Below are the code and all the weights of a small trained network. Each question names an input and a class and asks about switching units off, where a switched-off unit gives its printed mean instead of its output.

import numpy as np


def w(rows, s, z=0):
    codes = np.array(rows[::2]) - 128.0
    scale = np.full(codes.shape[1], s)
    scale[-1] = z or s
    return codes * scale


def norm(h):
    return h / np.sqrt((h * h).mean(-1, keepdims=True) + 1e-5)


def f(y):
    return y / 2 * (1 + np.tanh(0.7978845608 * (y + 0.044715 * y**3)))


def log_softmax(a):
    a = a - a.max(-1, keepdims=True)
    return a - np.log(np.exp(a).sum(-1, keepdims=True))


def net(x, mask):
    res = np.array(x, float).reshape(1, 6) / 4 @ E
    u = 0
    for l in range(4):
        y = f(norm(res) @ A[l][:, :-1].T + A[l][:, -1])
        res = res + np.where(mask[u : u + 3], y, B[l][:, -1]) @ B[l][:, :-1]
        u += 3
    return log_softmax(norm(res)[-1] @ U[:, :-1].T + U[:, -1])


A, B = {}, {}
E = w([
[170,128,122,172,60,181,146,229],'x0',
[105,131,168,121,78,177,110,254],'x1',
[132,112,131,119,86,87,134,116],'x2',
[13,71,41,197,218,109,162,137],'x3',
[107,118,69,127,186,66,94,115],'x4',
[98,22,164,79,240,186,135,158],'x5',
],0.0063)
A[0] = w([
[124,93,95,40,106,178,90,47,2],'0.n0',
[143,102,223,52,102,254,157,157,95],'0.n1',
[117,113,112,204,55,86,163,185,223],'0.n2',
],0.0064,0.0017)
B[0] = w([
[145,189,98,248,50,232,22,152,150],'0.n0',
[175,2,124,86,121,107,192,151,254],'0.n1',
[121,181,109,110,145,155,193,132,192],'0.n2',
],0.0085,0.005)
A[1] = w([
[239,168,196,148,9,110,97,91,97],'1.n0',
[48,67,87,148,189,121,107,154,1],'1.n1',
[254,172,234,90,133,15,139,66,116],'1.n2',
],0.0047,0.00084)
B[1] = w([
[97,145,65,61,193,157,116,59,253],'1.n0',
[112,126,174,148,183,71,166,2,169],'1.n1',
[59,148,215,60,42,101,23,110,228],'1.n2',
],0.0086,0.0037)
A[2] = w([
[157,146,134,91,115,79,82,87,9],'2.n0',
[48,104,114,130,255,99,129,116,157],'2.n1',
[140,168,122,122,104,158,150,146,39],'2.n2',
],0.011,0.0014)
B[2] = w([
[69,180,129,125,92,252,98,144,203],'2.n0',
[36,77,189,208,165,127,115,193,254],'2.n1',
[184,72,39,185,151,104,158,161,148],'2.n2',
],0.013,0.0071)
A[3] = w([
[130,123,1,144,117,110,94,176,136],'3.n0',
[93,139,109,105,122,112,92,26,5],'3.n1',
[158,61,130,123,83,145,169,174,57],'3.n2',
],0.0088,0.0015)
B[3] = w([
[127,182,121,161,125,81,206,81,183],'3.n0',
[124,102,113,43,104,214,170,146,191],'3.n1',
[196,161,197,124,157,56,33,1,255],'3.n2',
],0.0097,0.0038)
U = w([
[2,63,145,196,224,97,115,194,184],'0',
[72,181,67,34,92,219,44,95,255],'1',
[241,16,187,36,142,96,101,109,1],'2',
[170,221,29,151,148,68,214,101,41],'3',
],0.012,0.00089)

Each question gives the input, the list of numbers given to net, and the class t.
The units are the neurons (one row each of A and B). Each row of codes is followed by its name. A weight is (code - 128) times the scale printed after its matrix; where a second scale follows, it is the last column's (A, B and U).
mask holds one flag per neuron, layer by layer. A switched-off neuron (its flag False) gives its mean, the last column of its row in B, instead of its output. The means were averaged over made-up inputs and are rounded, as every weight is.
A unit's drop is (log p(t) with every unit on - log p(t) with that unit switched off) / (log p(t) with every unit on - log p(t) with every unit switched off).
The circuit of an input: a set's keep is (log p(t) with only the set's units on - log p(t) with every unit switched off) / (log p(t) with every unit on - log p(t) with every unit switched off). Starting from all 12 units, units are removed one at a time, each time the one whose removal leaves the highest keep (on an exact tie, the one counted first), for as long as the keep stays at least 0.8.
circuit, biggest first: the units of the circuit, biggest drop first
most important unit: the unit with the biggest drop
top k neurons: the k neurons with the biggest drops, biggest first
drop when u is switched off: that unit's drop, to one decimal
input [3,4,-6,-4,-1,-4], class 3: circuit, biggest first : [2.n2 3.n0]
input [7,8,-3,7,-8,0], class 2: circuit, biggest first : [2.n1 3.n2 2.n0]
input [2,-4,6,1,0,-7], class 1: most important unit : 1.n2
input [6,5,-7,3,-5,1], class 2: top 3 neurons : [2.n1 0.n1 3.n2]
input [7,-7,-5,2,-5,3], class 2: circuit, biggest first : [1.n0 2.n1]
input [0,7,-7,-1,-7,-6], class 3: top 2 neurons : [2.n2 3.n0]
input [8,5,0,-5,-1,-3], class 2: top 3 neurons : [0.n1 3.n2 0.n0]
input [4,7,3,5,-5,3], class 2: top 2 neurons : [2.n1 3.n2]
input [-3,5,5,-1,-6,-3], class 2: drop when 0.n1 is switched off : 0.8
input [7,1,-8,-4,-1,-6], class 3: drop when 2.n2 is switched off : 0.1
input [8,2,-5,-2,-8,-5], class 3: drop when 2.n2 is switched off : 0.6
